Below is a small trained network, with its code and all its weights. Each question gives an input and a class and asks what happens when units are switched off, that is, made to give their printed mean instead of their output.

import numpy as np


def w(rows, s, z=0):
    codes = np.array(rows[::2]) - 128.0
    scale = np.full(codes.shape[1], s)
    scale[-1] = z or s
    return codes * scale


def norm(h):
    return h / np.sqrt((h * h).mean(-1, keepdims=True) + 1e-5)


def f(y):
    return y / 2 * (1 + np.tanh(0.7978845608 * (y + 0.044715 * y**3)))


def log_softmax(a):
    a = a - a.max(-1, keepdims=True)
    return a - np.log(np.exp(a).sum(-1, keepdims=True))


def net(x, mask):
    res = np.array(x, float).reshape(1, 7) / 4 @ E
    u = 0
    for l in range(3):
        y = f(norm(res) @ A[l][:, :-1].T + A[l][:, -1])
        res = res + np.where(mask[u : u + 6], y, B[l][:, -1]) @ B[l][:, :-1]
        u += 6
    return log_softmax(norm(res)[-1] @ U[:, :-1].T + U[:, -1])


A, B = {}, {}
E = w([
[180,112,132],'x0',
[71,5,143],'x1',
[92,108,161],'x2',
[179,44,253],'x3',
[74,139,154],'x4',
[142,178,103],'x5',
[80,168,168],'x6',
],0.0064)
A[0] = w([
[37,117,144,203],'L0N0',
[254,132,220,5],'L0N1',
[122,178,232,176],'L0N2',
[173,87,67,81],'L0N3',
[53,251,14,176],'L0N4',
[157,89,82,153],'L0N5',
],0.0084,0.0019)
B[0] = w([
[73,154,52,176],'L0N0',
[122,114,87,178],'L0N1',
[172,254,194,173],'L0N2',
[32,157,164,137],'L0N3',
[108,153,171,254],'L0N4',
[162,144,146,141],'L0N5',
],0.0079,0.0064)
A[1] = w([
[149,219,97,236],'L1N0',
[127,105,178,2],'L1N1',
[139,48,117,247],'L1N2',
[153,254,187,189],'L1N3',
[206,75,155,148],'L1N4',
[94,232,165,208],'L1N5',
],0.0086,0.00087)
B[1] = w([
[71,153,174,205],'L1N0',
[129,69,74,132],'L1N1',
[138,212,158,153],'L1N2',
[100,140,135,253],'L1N3',
[92,126,253,160],'L1N4',
[120,120,15,239],'L1N5',
],0.0079,0.0054)
A[2] = w([
[115,119,65,188],'L2N0',
[172,117,124,81],'L2N1',
[123,193,98,252],'L2N2',
[254,72,111,239],'L2N3',
[85,175,152,76],'L2N4',
[122,198,101,123],'L2N5',
],0.018,0.0019)
B[2] = w([
[229,33,184,187],'L2N0',
[151,255,110,121],'L2N1',
[41,99,241,254],'L2N2',
[137,202,251,162],'L2N3',
[219,78,62,214],'L2N4',
[189,133,163,240],'L2N5',
],0.0069,0.0081)
U = w([
[201,70,94,69],'0',
[47,236,46,106],'1',
[182,206,254,235],'2',
[74,37,63,133],'3',
[201,131,25,2],'4',
[123,126,99,128],'5',
[177,89,144,93],'6',
[193,81,106,21],'7',
],0.0091,0.0059)

Each question gives the input, the list of numbers given to net, and the class t.
The units are the neurons (one row each of A and B). Each row of codes is followed by its name. A weight is (code - 128) times the scale printed after its matrix; where a second scale follows, it is the last column's (A, B and U).
mask holds one flag per neuron, layer by layer. A switched-off neuron (its flag False) gives its mean, the last column of its row in B, instead of its output. The means were averaged over made-up inputs and are rounded, as every weight is.
A unit's drop is (log p(t) with every unit on - log p(t) with that unit switched off) / (log p(t) with every unit on - log p(t) with every unit switched off).
The circuit of an input: a set's keep is (log p(t) with only the set's units on - log p(t) with every unit switched off) / (log p(t) with every unit on - log p(t) with every unit switched off). Starting from the 12 units with the biggest drops (on a tie, the unit counted first), units are removed one at a time, each time the one whose removal leaves the highest keep (on an exact tie, the one counted first), for as long as the keep stays at least 0.8.
units of the circuit, in order: the units of the circuit, biggest drop first
most important unit: the unit with the biggest drop
k most important neurons: the k neurons with the biggest drops, biggest first
k most important neurons of layer l: the k neurons of layer l with the biggest drops, biggest first
drop when u is switched off: that unit's drop, to one decimal
input [5,0,2,-5,0,-2,3], class 3: units of the circuit, in order : [L0N2; L2N3]
input [2,-1,-1,-3,-8,-5,-4], class 2: most important unit : L0N4
input [1,1,4,-8,-3,1,-7], class 6: 3 most important neurons of layer 2 : [L2N0; L2N3; L2N5]
input [7,4,8,-2,-3,-2,0], class 3: units of the circuit, in order : [L2N5; L2N2; L2N0]
input [8,8,3,4,-5,-6,-6], class 2: units of the circuit, in order : [L2N3; L1N2]
input [8,3,0,-7,6,4,1], class 3: 3 most important neurons of layer 2 : [L2N3; L2N0; L2N4]
input [6,5,6,3,3,3,8], class 3: 2 most important neurons : [L2N5; L0N0]
input [-8,2,-2,-6,-4,1,-2], class 6: units of the circuit, in order : [L2N0; L2N5]
input [-6,4,4,5,8,0,5], class 3: 2 most important neurons : [L2N2; L0N0]
input [8,4,3,-4,-1,7,0], class 0: 2 most important neurons of layer 2 : [L2N0; L2N3]
input [0,2,-6,-8,-8,4,-7], class 2: 3 most important neurons : [L2N2; L1N5; L2N4]
input [-2,2,-2,-1,5,8,-3], class 3: 2 most important neurons of layer 1 : [L1N5; L1N2]
input [5,-3,3,-7,-8,-3,-3], class 2: 2 most important neurons of layer 2 : [L2N2; L2N5]
input [-3,3,7,3,6,0,7], class 3: most important neuron : [L2N4]
input [2,-2,8,-6,4,-7,1], class 3: drop when L2N0 is switched off : 0.2
input [7,6,-4,-5,-2,5,-4], class 2: drop when L2N0 is switched off : -0.1
input [0,3,-6,-6,-1,5,-7], class 2: drop when L0N4 is switched off : 0.1
